Below is a small trained network, with its code and all its weights. Each question gives an input and a target symbol and asks what happens when units are switched off, that is, made to give their printed mean instead of their output.

import numpy as np


def w(rows, s, z=0):
    codes = np.array(rows[::2]) - 128.0
    scale = np.full(codes.shape[1], s)
    scale[-1] = z or s
    return codes * scale


def norm(h):
    return h / np.sqrt((h * h).mean(-1, keepdims=True) + 1e-5)


def f(y):
    return np.maximum(y, 0)


def softmax(a):
    e = np.exp(a - a.max(-1, keepdims=True))
    return e / e.sum(-1, keepdims=True)


def log_softmax(a):
    a = a - a.max(-1, keepdims=True)
    return a - np.log(np.exp(a).sum(-1, keepdims=True))


def net(x, mask):
    ids = ['ΔΘΛΞΨΩαβγεζημπστ'.index(c) for c in x.split()]
    T = len(ids)
    res = E[ids] + P[:T]
    r = norm(res)
    for j in range(3):
        rows = slice(2 * j, 2 * j + 2)
        q, k, v = (r @ M[0][rows].T for M in (Q, K, V))
        z = softmax(np.where(np.tri(T) > 0, q @ k.T / 2**0.5, -1e9)) @ v
        o = O[0][rows]
        res = res + np.where(mask[j], z, o[:, -1]) @ o[:, :-1]
    y = f(norm(res) @ A[0][:, :-1].T + A[0][:, -1])
    res = res + np.where(mask[3:7], y, B[0][:, -1]) @ B[0][:, :-1]
    return log_softmax(norm(res)[-1] @ U[:, :-1].T + U[:, -1])


Q, K, V, O, A, B = {}, {}, {}, {}, {}, {}
E = w([
[98,73,118,167],'Δ',
[91,115,138,114],'Θ',
[80,64,102,153],'Λ',
[61,125,78,120],'Ξ',
[168,105,120,136],'Ψ',
[146,66,123,115],'Ω',
[188,67,97,85],'α',
[63,85,72,189],'β',
[106,134,205,175],'γ',
[77,44,75,25],'ε',
[123,99,116,91],'ζ',
[95,151,173,133],'η',
[174,134,114,132],'μ',
[171,59,65,115],'π',
[117,115,165,132],'σ',
[26,139,86,255],'τ',
],0.02)
P = w([
[157,182,115,65],'0',
[184,50,105,176],'1',
[196,61,65,234],'2',
[152,1,34,154],'3',
[188,110,122,198],'4',
[210,38,92,211],'5',
[80,87,119,230],'6',
[181,97,90,158],'7',
[186,54,124,175],'8',
],0.0099)
Q[0] = w([
[95,165,128,41],'h1',
[75,254,182,104],'h1',
[229,239,132,144],'h2',
[228,180,124,80],'h2',
[121,235,142,65],'h3',
[45,96,91,110],'h3',
],0.0091)
K[0] = w([
[122,22,36,121],'h1',
[70,24,107,91],'h1',
[98,101,146,61],'h2',
[113,84,151,127],'h2',
[176,79,123,134],'h3',
[153,112,254,117],'h3',
],0.0093)
V[0] = w([
[156,114,141,99],'h1',
[228,130,12,216],'h1',
[145,150,20,158],'h2',
[18,167,152,224],'h2',
[220,94,105,104],'h3',
[120,34,22,43],'h3',
],0.011)
O[0] = w([
[82,128,171,55,109],'h1',
[40,22,97,201,254],'h1',
[75,131,111,143,244],'h2',
[254,78,61,169,155],'h2',
[40,75,232,132,120],'h3',
[103,24,29,26,250],'h3',
],0.0091,0.0058)
A[0] = w([
[101,188,80,233,167],'n1',
[153,245,118,207,94],'n2',
[146,239,193,118,2],'n3',
[77,141,185,218,124],'n4',
],0.011,0.0037)
B[0] = w([
[165,62,175,148,254],'n1',
[144,50,164,109,172],'n2',
[135,102,152,83,148],'n3',
[165,6,112,143,189],'n4',
],0.012,0.0058)
U = w([
[104,146,64,115,4],'Δ',
[162,189,90,64,172],'Θ',
[113,129,76,98,119],'Λ',
[116,163,2,90,224],'Ξ',
[16,92,197,113,84],'Ψ',
[65,95,146,57,215],'Ω',
[76,104,171,65,85],'α',
[134,124,47,136,47],'β',
[250,156,158,142,80],'γ',
[122,105,103,31,57],'ε',
[88,100,136,55,61],'ζ',
[218,153,185,103,147],'η',
[29,106,183,118,144],'μ',
[80,114,114,81,51],'π',
[207,130,170,66,226],'σ',
[224,117,45,213,249],'τ',
],0.0086,0.0038)

Each question gives the input, a string of symbols that net reads in full, and the target symbol t.
The units are the heads (2 rows each of Q, K, V and O) and the neurons (one row each of A and B). Each row of codes is followed by its name. A weight is (code - 128) times the scale printed after its matrix; where a second scale follows, it is the last column's (O, A, B and U).
mask holds one flag per unit, heads first, then neurons. A switched-off unit (its flag False) gives its mean, the last column of its rows in O or B, instead of its output. The means were averaged over made-up inputs and are rounded, as every weight is.
A unit's drop is (log p(t) with every unit on - log p(t) with that unit switched off) / (log p(t) with every unit on - log p(t) with every unit switched off).
The circuit of an input: a set's keep is (log p(t) with only the set's units on - log p(t) with every unit switched off) / (log p(t) with every unit on - log p(t) with every unit switched off). Starting from all 7 units, units are removed one at a time, each time the one whose removal leaves the highest keep (on an exact tie, the one counted first), for as long as the keep stays at least 0.8.
units of the circuit, in order: the units of the circuit, biggest drop first
most important unit: the unit with the biggest drop
heads that matter: for each layer, one digit per head in row order, 1 if its drop is at least 0.15 and else 0, layers parted by /
drop of u: that unit's drop, to one decimal
input τ γ ε, target τ: units of the circuit, in order	h3, h2
input τ τ τ Λ Ψ ζ μ τ η, target τ: heads that matter	010
input τ τ τ Ω, target τ: units of the circuit, in order	h3, h2
input Ξ τ γ ε, target τ: units of the circuit, in order	h2, h3
input Ξ τ τ σ, target τ: most important unit	h2
input τ τ ε σ ζ, target τ: units of the circuit, in order	h3, h1
input τ τ Λ σ β μ Ω σ, target τ: heads that matter	011
input ζ τ τ γ, target τ: heads that matter	010
input Δ Ψ γ Δ τ Ξ μ τ Θ, target τ: heads that matter	011
input τ Ω Ω τ Δ τ Ξ Θ, target τ: units of the circuit, in order	h2, h3
input τ π Ψ ζ τ γ ζ, target τ: drop of h2	0.3
input τ τ τ Δ Λ, target τ: drop of h3	0.2
input α τ α η Ξ η Λ τ η, target τ: drop of h3	0.2
